Below are the code and all the weights of a small trained network. Each question names an input and a target symbol and asks about switching units off, where a switched-off unit gives its printed mean instead of its output.

import numpy as np


def w(rows, s, z=0):
    codes = np.array(rows[::2]) - 128.0
    scale = np.full(codes.shape[1], s)
    scale[-1] = z or s
    return codes * scale


def f(y):
    return np.maximum(y, 0)


def softmax(a):
    e = np.exp(a - a.max(-1, keepdims=True))
    return e / e.sum(-1, keepdims=True)


def log_softmax(a):
    a = a - a.max(-1, keepdims=True)
    return a - np.log(np.exp(a).sum(-1, keepdims=True))


def net(x, mask):
    ids = ['γδεηξπσ'.index(c) for c in x.split()]
    T = len(ids)
    res = E[ids] + P[:T]
    u = 0
    for l in range(2):
        r = res
        for j in range(2):
            rows = slice(3 * j, 3 * j + 3)
            q, k, v = (r @ M[l][rows].T for M in (Q, K, V))
            z = softmax(np.where(np.tri(T) > 0, q @ k.T / 3**0.5, -1e9)) @ v
            o = O[l][rows]
            res = res + np.where(mask[u + j], z, o[:, -1]) @ o[:, :-1]
        u += 2
        y = f(res @ A[l][:, :-1].T + A[l][:, -1])
        res = res + np.where(mask[u : u + 12], y, B[l][:, -1]) @ B[l][:, :-1]
        u += 12
    return log_softmax(res[-1] @ U[:, :-1].T + U[:, -1])


Q, K, V, O, A, B = {}, {}, {}, {}, {}, {}
E = w([
[11,105,161,167,80,180,2],'γ',
[132,190,82,65,70,97,128],'δ',
[120,206,186,85,169,106,172],'ε',
[139,186,104,107,100,221,171],'η',
[192,53,142,51,129,152,125],'ξ',
[112,114,101,199,131,44,216],'π',
[194,130,47,171,202,150,97],'σ',
],0.0098)
P = w([
[144,134,191,125,91,132,123],'0',
[252,197,219,196,75,135,87],'1',
[197,188,185,150,100,150,80],'2',
[154,157,137,132,123,162,108],'3',
[132,120,88,98,161,167,135],'4',
[86,82,57,80,205,177,146],'5',
[54,76,33,63,214,173,161],'6',
[34,59,16,47,195,172,184],'7',
],0.0041)
Q[0] = w([
[98,99,44,134,189,150,115],'0.h0',
[107,101,69,127,162,161,101],'0.h0',
[159,92,109,76,144,73,209],'0.h0',
[149,179,165,214,183,13,175],'0.h1',
[127,95,103,63,88,217,97],'0.h1',
[102,184,167,235,160,2,164],'0.h1',
],0.008)
K[0] = w([
[85,157,187,155,77,168,42],'0.h0',
[95,119,175,181,81,140,73],'0.h0',
[104,255,86,117,181,117,141],'0.h0',
[252,88,126,73,128,105,226],'0.h1',
[38,154,153,165,126,146,44],'0.h1',
[232,93,57,88,137,122,211],'0.h1',
],0.007)
V[0] = w([
[242,126,102,103,193,100,223],'0.h0',
[70,97,239,79,49,149,4],'0.h0',
[54,160,42,200,112,143,113],'0.h0',
[246,91,132,80,172,165,126],'0.h1',
[156,233,165,112,178,82,244],'0.h1',
[229,211,144,67,197,105,211],'0.h1',
],0.0041)
O[0] = w([
[211,195,213,105,227,122,169,137],'0.h0',
[52,111,7,236,83,88,88,251],'0.h0',
[94,70,138,49,32,163,116,8],'0.h0',
[97,167,128,250,107,177,252,157],'0.h1',
[228,28,85,148,88,254,142,61],'0.h1',
[195,76,86,203,75,234,215,90],'0.h1',
],0.0039,0.0016)
A[0] = w([
[125,209,137,121,146,88,175,251],'0.n0',
[177,98,184,90,114,204,156,164],'0.n1',
[119,112,54,235,174,56,188,192],'0.n2',
[126,186,164,222,163,182,218,214],'0.n3',
[177,79,31,176,238,177,75,122],'0.n4',
[141,199,75,253,127,232,57,114],'0.n5',
[131,188,191,89,199,109,129,240],'0.n6',
[124,249,100,100,102,70,171,189],'0.n7',
[101,191,227,76,205,45,79,210],'0.n8',
[202,78,247,100,139,147,158,233],'0.n9',
[134,97,66,116,182,92,122,152],'0.n10',
[104,93,118,105,151,74,124,161],'0.n11',
],0.0059,0.0017)
B[0] = w([
[147,176,172,124,95,103,188,217],'0.n0',
[142,89,148,112,105,198,94,221],'0.n1',
[140,92,94,228,124,27,171,194],'0.n2',
[63,164,154,210,126,155,202,246],'0.n3',
[254,105,44,153,195,116,110,200],'0.n4',
[85,216,51,181,140,182,43,189],'0.n5',
[153,197,184,95,160,142,141,222],'0.n6',
[180,183,155,88,71,100,188,207],'0.n7',
[117,187,170,106,221,50,102,253],'0.n8',
[191,108,189,114,129,196,70,252],'0.n9',
[124,135,89,124,188,122,152,181],'0.n10',
[85,148,119,124,162,107,133,180],'0.n11',
],0.0059,0.0034)
Q[1] = w([
[168,188,206,122,114,139,53],'1.h0',
[101,202,84,139,175,106,186],'1.h0',
[109,93,106,213,32,110,133],'1.h0',
[152,166,106,101,109,153,206],'1.h1',
[180,3,101,111,84,234,40],'1.h1',
[62,234,199,141,138,50,158],'1.h1',
],0.0061)
K[1] = w([
[210,84,36,185,169,140,203],'1.h0',
[110,3,146,93,81,136,81],'1.h0',
[212,228,217,140,53,186,103],'1.h0',
[142,161,192,62,204,94,98],'1.h1',
[131,188,186,155,17,138,223],'1.h1',
[145,62,58,120,213,123,93],'1.h1',
],0.0057)
V[1] = w([
[161,18,115,95,97,160,63],'1.h0',
[131,99,62,254,122,50,179],'1.h0',
[134,129,216,108,80,148,254],'1.h0',
[20,165,171,95,93,84,98],'1.h1',
[87,160,112,137,207,136,75],'1.h1',
[106,131,88,172,63,158,114],'1.h1',
],0.0078)
O[1] = w([
[190,37,192,119,59,185,15,57],'1.h0',
[138,70,35,255,135,72,188,2],'1.h0',
[134,176,201,152,87,138,245,165],'1.h0',
[2,130,129,54,174,88,132,71],'1.h1',
[103,147,93,127,224,154,68,220],'1.h1',
[73,129,3,138,83,175,193,53],'1.h1',
],0.0061,0.003)
A[1] = w([
[97,121,193,232,141,202,148,142],'1.n0',
[173,93,131,147,48,73,187,100],'1.n1',
[168,55,131,208,14,188,142,107],'1.n2',
[131,179,193,67,102,124,157,101],'1.n3',
[176,163,229,125,134,109,80,82],'1.n4',
[3,118,56,125,156,37,112,100],'1.n5',
[161,104,113,89,157,65,137,111],'1.n6',
[206,113,103,198,63,77,148,185],'1.n7',
[143,100,114,226,96,166,210,3],'1.n8',
[68,116,119,120,161,157,135,127],'1.n9',
[170,136,135,139,144,79,181,127],'1.n10',
[95,163,156,196,71,106,114,156],'1.n11',
],0.0058,0.0031)
B[1] = w([
[105,68,136,201,187,173,167,196],'1.n0',
[107,69,116,49,60,107,83,171],'1.n1',
[44,68,104,72,127,187,53,198],'1.n2',
[120,116,41,127,111,102,75,212],'1.n3',
[71,89,152,156,188,52,78,217],'1.n4',
[248,68,221,149,75,166,216,255],'1.n5',
[71,148,110,177,156,126,147,157],'1.n6',
[109,70,69,67,39,138,96,201],'1.n7',
[1,63,98,116,144,106,93,176],'1.n8',
[176,150,150,91,71,157,144,171],'1.n9',
[167,98,150,143,118,83,148,178],'1.n10',
[99,182,85,149,117,105,219,163],'1.n11',
],0.0058,0.008)
U = w([
[56,65,100,148,107,71,161,6],'γ',
[29,150,125,115,181,70,36,86],'δ',
[179,191,88,50,30,105,138,184],'ε',
[50,190,87,102,136,252,165,124],'η',
[162,143,22,214,166,98,57,202],'ξ',
[185,37,206,98,91,187,98,62],'π',
[218,149,217,198,160,87,226,223],'σ',
],0.0047,0.0017)

Each question gives the input, a string of symbols that net reads in full, and the target symbol t.
The units are the heads (3 rows each of Q, K, V and O) and the neurons (one row each of A and B). Each row of codes is followed by its name. A weight is (code - 128) times the scale printed after its matrix; where a second scale follows, it is the last column's (O, A, B and U).
mask holds one flag per unit, layer by layer, with each layer's heads first. A switched-off unit (its flag False) gives its mean, the last column of its rows in O or B, instead of its output. The means were averaged over made-up inputs and are rounded, as every weight is.
A unit's drop is (log p(t) with every unit on - log p(t) with that unit switched off) / (log p(t) with every unit on - log p(t) with every unit switched off).
The circuit of an input: a set's keep is (log p(t) with only the set's units on - log p(t) with every unit switched off) / (log p(t) with every unit on - log p(t) with every unit switched off). Starting from the 12 units with the biggest drops (on a tie, the unit counted first), units are removed one at a time, each time the one whose removal leaves the highest keep (on an exact tie, the one counted first), for as long as the keep stays at least 0.8.
circuit, biggest first: the units of the circuit, biggest drop first
top k neurons: the k neurons with the biggest drops, biggest first
top k neurons in layer l: the k neurons of layer l with the biggest drops, biggest first
drop of u: that unit's drop, to one decimal
input σ ξ ε σ σ γ, target ξ: circuit, biggest first	(0.h1; 1.h1; 1.h0; 0.n4)
input π γ ξ ξ δ ξ π ξ, target σ: top 2 neurons	(1.n5; 0.n2)
input δ γ ε ξ ε, target δ: circuit, biggest first	(1.h1; 1.n5; 0.n8; 1.n4)
input ε ε γ ε ξ π ε, target σ: top 2 neurons in layer 0	(0.n2; 0.n6)
input ξ η δ ξ ε π π γ, target σ: top neuron	(1.n5)
input γ ε ξ ξ η δ, target δ: circuit, biggest first	(0.h1; 1.h1)
input ε π γ ξ ξ, target δ: circuit, biggest first	(0.h1; 1.h1; 0.n8)
input π σ γ, target ξ: circuit, biggest first	(1.h0; 0.n5)
input ε η σ ξ γ η, target δ: circuit, biggest first	(0.h1; 1.n5)
input ε ξ γ, target δ: top 2 neurons	(1.n5; 1.n4)
input ε ξ ξ ε η ε ξ, target σ: top 2 neurons in layer 1	(1.n2; 1.n7)
input γ ξ δ ε ξ σ π, target ξ: top 4 neurons in layer 0	(0.n4; 0.n2; 0.n10; 0.n3)
input ξ π ξ, target γ: top 3 neurons	(0.n2; 1.n8; 0.n3)
input ε η γ ε π σ ξ ξ, target ξ: top 4 neurons	(0.n4; 0.n8; 0.n2; 0.n6)
input η ξ ε ξ γ, target δ: top 2 neurons	(0.n8; 1.n5)
input ε σ σ, target ξ: top 2 neurons	(0.n5; 0.n4)
input π ξ ξ ξ ξ ξ ε, target σ: top neuron in layer 1	(1.n2)
input γ σ δ, target ξ: top 2 neurons	(0.n4; 0.n5)
input γ ξ π π ξ δ, target σ: top 2 neurons in layer 0	(0.n2; 0.n8)
input γ ξ ξ δ η, target δ: top neuron in layer 0	(0.n8)
input η δ δ ξ π, target γ: top 3 neurons	(1.n8; 0.n2; 0.n8)
input ε ξ δ η, target η: top 2 neurons in layer 1	(1.n5; 1.n2)
input ξ σ ε γ ξ ε ξ ε, target δ: top 2 neurons in layer 1	(1.n5; 1.n4)
input ε ξ ξ π π ξ, target γ: drop of 0.h0	0.0
input σ γ σ, target ξ: drop of 0.n5	0.1
input ξ ε γ ξ δ π σ ε, target ξ: drop of 1.h0	0.8
input ε δ ε ξ π, target γ: drop of 1.n8	0.5
input ξ ε ε γ ε, target η: top neuron	(0.n3)
